Here is a tiny trained network, its code and every weight. The questions are about switching its units off for an input and a class, where a switched-off unit gives its printed mean instead of its output.

import numpy as np


def w(rows, s, z=0):
    codes = np.array(rows[::2]) - 128.0
    scale = np.full(codes.shape[1], s)
    scale[-1] = z or s
    return codes * scale


def norm(h):
    return h / np.sqrt((h * h).mean(-1, keepdims=True) + 1e-5)


def f(y):
    return np.maximum(y, 0)


def log_softmax(a):
    a = a - a.max(-1, keepdims=True)
    return a - np.log(np.exp(a).sum(-1, keepdims=True))


def net(x, mask):
    res = np.array(x, float).reshape(1, 6) / 4 @ E
    u = 0
    for l in range(2):
        y = f(norm(res) @ A[l][:, :-1].T + A[l][:, -1])
        res = res + np.where(mask[u : u + 6], y, B[l][:, -1]) @ B[l][:, :-1]
        u += 6
    return log_softmax(norm(res)[-1] @ U[:, :-1].T + U[:, -1])


A, B = {}, {}
E = w([
[30,114,84,93,29,98,21],'x0',
[44,131,74,166,213,57,153],'x1',
[97,124,129,127,131,139,138],'x2',
[198,112,171,154,196,98,7],'x3',
[151,135,69,108,106,139,159],'x4',
[144,92,111,1,154,102,164],'x5',
],0.0055)
A[0] = w([
[174,169,170,112,244,179,205,114],'0.n0',
[163,70,158,2,125,36,170,45],'0.n1',
[244,112,163,114,50,225,88,29],'0.n2',
[83,114,191,107,19,134,246,3],'0.n3',
[154,189,134,232,84,144,119,116],'0.n4',
[121,124,3,175,249,93,115,89],'0.n5',
],0.0074,0.0023)
B[0] = w([
[170,189,134,125,122,172,69,253],'0.n0',
[124,74,28,200,73,146,37,216],'0.n1',
[102,96,153,115,116,51,191,215],'0.n2',
[99,131,92,182,254,50,118,201],'0.n3',
[124,81,81,173,152,212,118,198],'0.n4',
[147,83,117,94,46,48,152,237],'0.n5',
],0.0096,0.0057)
A[1] = w([
[194,25,248,137,123,83,42,87],'1.n0',
[192,157,143,151,154,82,176,53],'1.n1',
[154,96,133,132,155,27,200,102],'1.n2',
[1,119,130,83,60,106,88,251],'1.n3',
[84,114,139,193,163,45,122,159],'1.n4',
[138,112,204,74,66,173,158,59],'1.n5',
],0.0073,0.0016)
B[1] = w([
[33,79,97,87,166,78,173,253],'1.n0',
[138,185,170,78,76,164,156,169],'1.n1',
[126,176,219,140,92,99,182,195],'1.n2',
[126,131,205,2,121,242,74,248],'1.n3',
[226,108,131,118,147,68,194,226],'1.n4',
[130,84,165,79,9,34,187,140],'1.n5',
],0.0068,0.0062)
U = w([
[113,137,156,102,40,17,186,90],'0',
[113,96,6,202,104,173,41,144],'1',
[149,254,124,70,89,191,44,253],'2',
[101,120,78,114,174,24,151,35],'3',
[124,142,118,98,129,102,132,116],'4',
],0.0074,0.003)

Each question gives the input, the list of numbers given to net, and the class t.
The units are the neurons (one row each of A and B). Each row of codes is followed by its name. A weight is (code - 128) times the scale printed after its matrix; where a second scale follows, it is the last column's (A, B and U).
mask holds one flag per neuron, layer by layer. A switched-off neuron (its flag False) gives its mean, the last column of its row in B, instead of its output. The means were averaged over made-up inputs and are rounded, as every weight is.
A unit's drop is (log p(t) with every unit on - log p(t) with that unit switched off) / (log p(t) with every unit on - log p(t) with every unit switched off).
The circuit of an input: a set's keep is (log p(t) with only the set's units on - log p(t) with every unit switched off) / (log p(t) with every unit on - log p(t) with every unit switched off). Starting from all 12 units, units are removed one at a time, each time the one whose removal leaves the highest keep (on an exact tie, the one counted first), for as long as the keep stays at least 0.8.
units of the circuit, in order: the units of the circuit, biggest drop first
unit that matters most: the unit with the biggest drop
k most important neurons: the k neurons with the biggest drops, biggest first
k most important neurons of layer l: the k neurons of layer l with the biggest drops, biggest first
input [6,-1,-3,0,8,2], class 2: 2 most important neurons of layer 1 => (1.n3 1.n0)
input [1,-5,-4,0,-5,8], class 1: unit that matters most => 0.n1
input [-5,3,-2,3,-7,7], class 1: 2 most important neurons => (0.n1 0.n0)
input [-2,7,-7,0,-4,-7], class 0: 2 most important neurons => (0.n5 0.n1)
input [-6,8,-4,8,6,2], class 0: units of the circuit, in order => (0.n5 1.n2)
input [-3,8,-2,-1,-4,5], class 0: units of the circuit, in order => (0.n5 1.n2)
input [2,-6,-3,0,-2,-6], class 0: 3 most important neurons => (0.n2 0.n1 1.n5)
input [5,-4,5,-5,-6,6], class 1: 4 most important neurons of layer 0 => (0.n1 0.n3 0.n2 0.n5)
input [-1,-6,8,8,-3,8], class 1: 2 most important neurons => (0.n1 0.n5)
input [-6,-7,-1,7,-8,2], class 0: 2 most important neurons of layer 1 => (1.n0 1.n5)
input [-7,-4,-7,-6,-6,2], class 2: 2 most important neurons of layer 0 => (0.n0 0.n5)
input [-8,7,1,-8,-1,-2], class 2: units of the circuit, in order => (0.n0 1.n0)
input [-5,-3,-1,-4,-3,5], class 1: 3 most important neurons of layer 0 => (0.n1 0.n0 0.n3)
input [-1,-3,-5,7,-6,4], class 3: units of the circuit, in order => (1.n0)
input [7,0,-1,-4,4,-3], class 2: 2 most important neurons => (1.n3 0.n1)
input [-3,8,8,5,1,-6], class 0: 3 most important neurons => (0.n5 0.n1 1.n2)
input [8,4,-3,-2,8,-1], class 2: units of the circuit, in order => (1.n3 1.n0)
input [3,4,-2,-6,-8,7], class 1: 2 most important neurons => (0.n1 0.n2)
input [6,-3,-5,-5,-8,8], class 1: 2 most important neurons => (0.n1 0.n3)
input [-2,-8,-7,0,5,-8], class 0: units of the circuit, in order => (0.n2)
